Read these off the row that follows.
1) What is the 1st entry?
2) What is the third entry from the left?
3) What is the entry just right of 149?
4) What is the 2nd entry from the right?
5) What is the last entry?
41; 123; 122; 167; 132; 58; 149; 97; 163; 57; 134; 83; 147; 142
1) 41
2) 122
3) 97
4) 147
5) 142

Read these off the row that follows.
1) The 1st entry from the right?
2) The smallest entry?
3) The entry just left of 104?
[ 91 150  31 112 158  36  45 104]
1) 104
2) 31
3) 45

Questions about the table below. Rows and columns are numbered from 1.
1) Give the bottom-left entry.
2) Give the entry in row 1 and column 1.
3) Give the bottom-right entry.
4) Give the top-right entry.
5) Give the entry just left of 34.
6) Give the entry just left of 131.
7) Give the entry in row 1 and column 2.
123; 76; 83; 131; 71; 125; 101; 108; 103; 109
171; 23; 34; 122; 93; 125; 137; 84; 103; 78
1) 171
2) 123
3) 78
4) 109
5) 23
6) 83
7) 76

Questions about the table below. Indices start at 1.
1) Which number is the entry in row 1 and column 1?
2) Which number is the bottom-right entry?
3) Which number is the entry at row 2, column 3?
4) Which number is the entry directly above the smallest entry?
5) Which number is the entry at row 3, column 1?
6) Which number is the entry in row 2 and column 1?
7) Which number is the entry just right of 95?
8) Which number is the entry just right of 100?
98; 97; 98; 96; 96; 106; 88; 96; 95; 88; 86; 116; 111; 82
102; 103; 103; 99; 106; 98; 102; 82; 98; 113; 100; 87; 80; 89
104; 106; 108; 102; 108; 106; 110; 101; 121; 99; 82; 99; 98; 105
96; 96; 94; 98; 94; 93; 94; 92; 83; 90; 84; 178; 96; 112
1) 98
2) 112
3) 103
4) 111
5) 104
6) 102
7) 88
8) 87

A = 78,56,126,143,27,99
The smallest entry -> 27
The entry just left of 56 is 78
Report the entry just right of 27.
A: 99

((87, 129, 111, 167, 133, 105), (102, 121, 97, 100, 121, 103), (95, 121, 167, 69, 97, 102), (76, 87, 113, 112, 104, 134), (114, 80, 70, 98, 114, 103), (116, 78, 86, 116, 132, 102), (102, 90, 108, 103, 130, 99), (122, 52, 105, 85, 106, 92), (103, 45, 104, 102, 130, 124), (101, 104, 112, 124, 98, 102), (98, 107, 95, 102, 101, 78), (106, 91, 69, 113, 101, 107), (124, 103, 83, 125, 142, 75), (120, 44, 105, 109, 161, 103), (109, 64, 114, 96, 93, 90))
Give the entry just right of the smallest entry.
105
Give the entry just right of 132.
102
The entry just right of 129 -> 111
Give the minimum.
44
The entry just right of 111 -> 167
Give the entry just right of 85.
106

Read these off the table that follows. Rows and columns are numbered from 1.
1) Which number is the entry just left of the largest entry?
2) Which number is the entry at row 3, column 1?
3) Which number is the entry directly below the centre entry?
4) Which number is the entry in row 1 and column 1?
5) Which number is the top-right entry?
6) Which number is the entry in row 2 and column 1?
7) Which number is the entry just right of 49?
8) Which number is the entry in row 3 and column 3?
132; 121; 135; 89; 80; 57; 114
59; 84; 145; 120; 127; 62; 79
121; 117; 106; 95; 69; 82; 115
147; 116; 134; 77; 108; 73; 109
108; 108; 88; 98; 80; 104; 109
94; 100; 104; 104; 96; 93; 100
115; 102; 107; 92; 109; 99; 101
90; 100; 107; 107; 93; 88; 99
132; 101; 108; 80; 129; 109; 99
129; 100; 109; 81; 128; 107; 98
76; 97; 122; 114; 96; 73; 94
49; 81; 58; 124; 94; 136; 89
25; 81; 53; 139; 70; 127; 91
137; 116; 67; 83; 73; 126; 120
20; 61; 157; 135; 166; 63; 55
1) 135
2) 121
3) 80
4) 132
5) 114
6) 59
7) 81
8) 106

153; 58; 169; 168; 161; 46; 44; 55; 59; 115; 43
37; 153; 21; 15; 25; 177; 175; 164; 165; 77; 174
The entry just left of the largest entry is 25
The entry in the top-right corner: 43
Find the entry just left of 55.
Answer: 44
The entry just left of 58: 153
Find the top entry of the column that holds the smallest entry.
Answer: 168
Find the maximum.
Answer: 177
Find the entry just right of 168.
Answer: 161
The bottom-right entry: 174
The entry just right of 165: 77
Find the entry just right of the largest entry.
Answer: 175

m =
104; 82; 154; 99; 65; 142; 65; 104; 80; 63; 124; 77
108; 126; 72; 108; 53; 72; 93; 105; 120; 111; 119; 83
103; 126; 72; 105; 51; 76; 95; 103; 120; 133; 101; 79
107; 115; 73; 82; 57; 92; 106; 120; 92; 76; 75; 79
99; 87; 151; 95; 67; 142; 59; 97; 98; 91; 114; 73
96; 80; 153; 115; 61; 137; 59; 105; 86; 102; 93; 84
119; 125; 91; 81; 51; 118; 105; 130; 94; 116; 100; 61
95; 86; 154; 98; 62; 148; 58; 100; 95; 104; 107; 75
121; 126; 93; 85; 54; 119; 108; 131; 89; 84; 118; 64
105; 127; 69; 111; 57; 77; 93; 107; 114; 188; 116; 79
107; 125; 77; 111; 51; 68; 98; 98; 125; 93; 136; 87
71; 70; 148; 120; 121; 113; 84; 118; 74; 112; 105; 77
Rows and columns are numbered from 1.
The entry in row 2 and column 1: 108
The top-right entry?
A: 77
The bottom-left entry?
A: 71
The entry in row 3 and column 1?
A: 103
The entry in the top-left corner?
A: 104
The entry in row 1 and column 3?
A: 154
The entry directly above the largest entry: 84
The bottom-right entry -> 77
The entry directly above 127: 126
The entry in row 1 and column 2: 82
The entry directly above 133: 111
The entry in row 3 and column 2 is 126
The entry at row 2, column 2?
A: 126
The entry directly above 85: 98
The entry just left of 81?
A: 91
The bottom entry of the column that holds the largest entry is 112
The top entry of the column that holds the largest entry: 63
The entry just right of 127 is 69
The entry directly below the largest entry?
A: 93
The entry just right of 101?
A: 79

[[118, 113, 105, 111, 94, 94], [122, 84, 99, 111, 99, 83], [99, 91, 97, 111, 113, 103], [106, 126, 82, 95, 121, 61], [96, 87, 114, 106, 102, 101], [108, 98, 108, 115, 113, 88], [131, 163, 80, 139, 74, 87], [145, 109, 58, 112, 133, 167], [110, 104, 86, 78, 113, 131], [107, 97, 93, 94, 89, 119], [89, 104, 102, 100, 111, 83], [80, 92, 93, 116, 98, 107], [85, 121, 109, 72, 90, 84], [98, 113, 121, 104, 86, 96]]
Which number is the entry just left of the largest entry?
Answer: 133
The entry just left of 115: 108
Which number is the entry just right of the smallest entry?
Answer: 112
Which number is the entry just right of 118?
Answer: 113
Which number is the maximum?
Answer: 167
Which number is the entry just right of 74?
Answer: 87
The entry just right of 122 -> 84

array([ 89,  71, 115,  58,  64, 166, 148,  32,  58, 118, 131])
Read off the median of all entries.
A: 89
The entry just left of the centre entry is 64
Read off the minimum.
A: 32
Read off the entry just left of 118.
A: 58
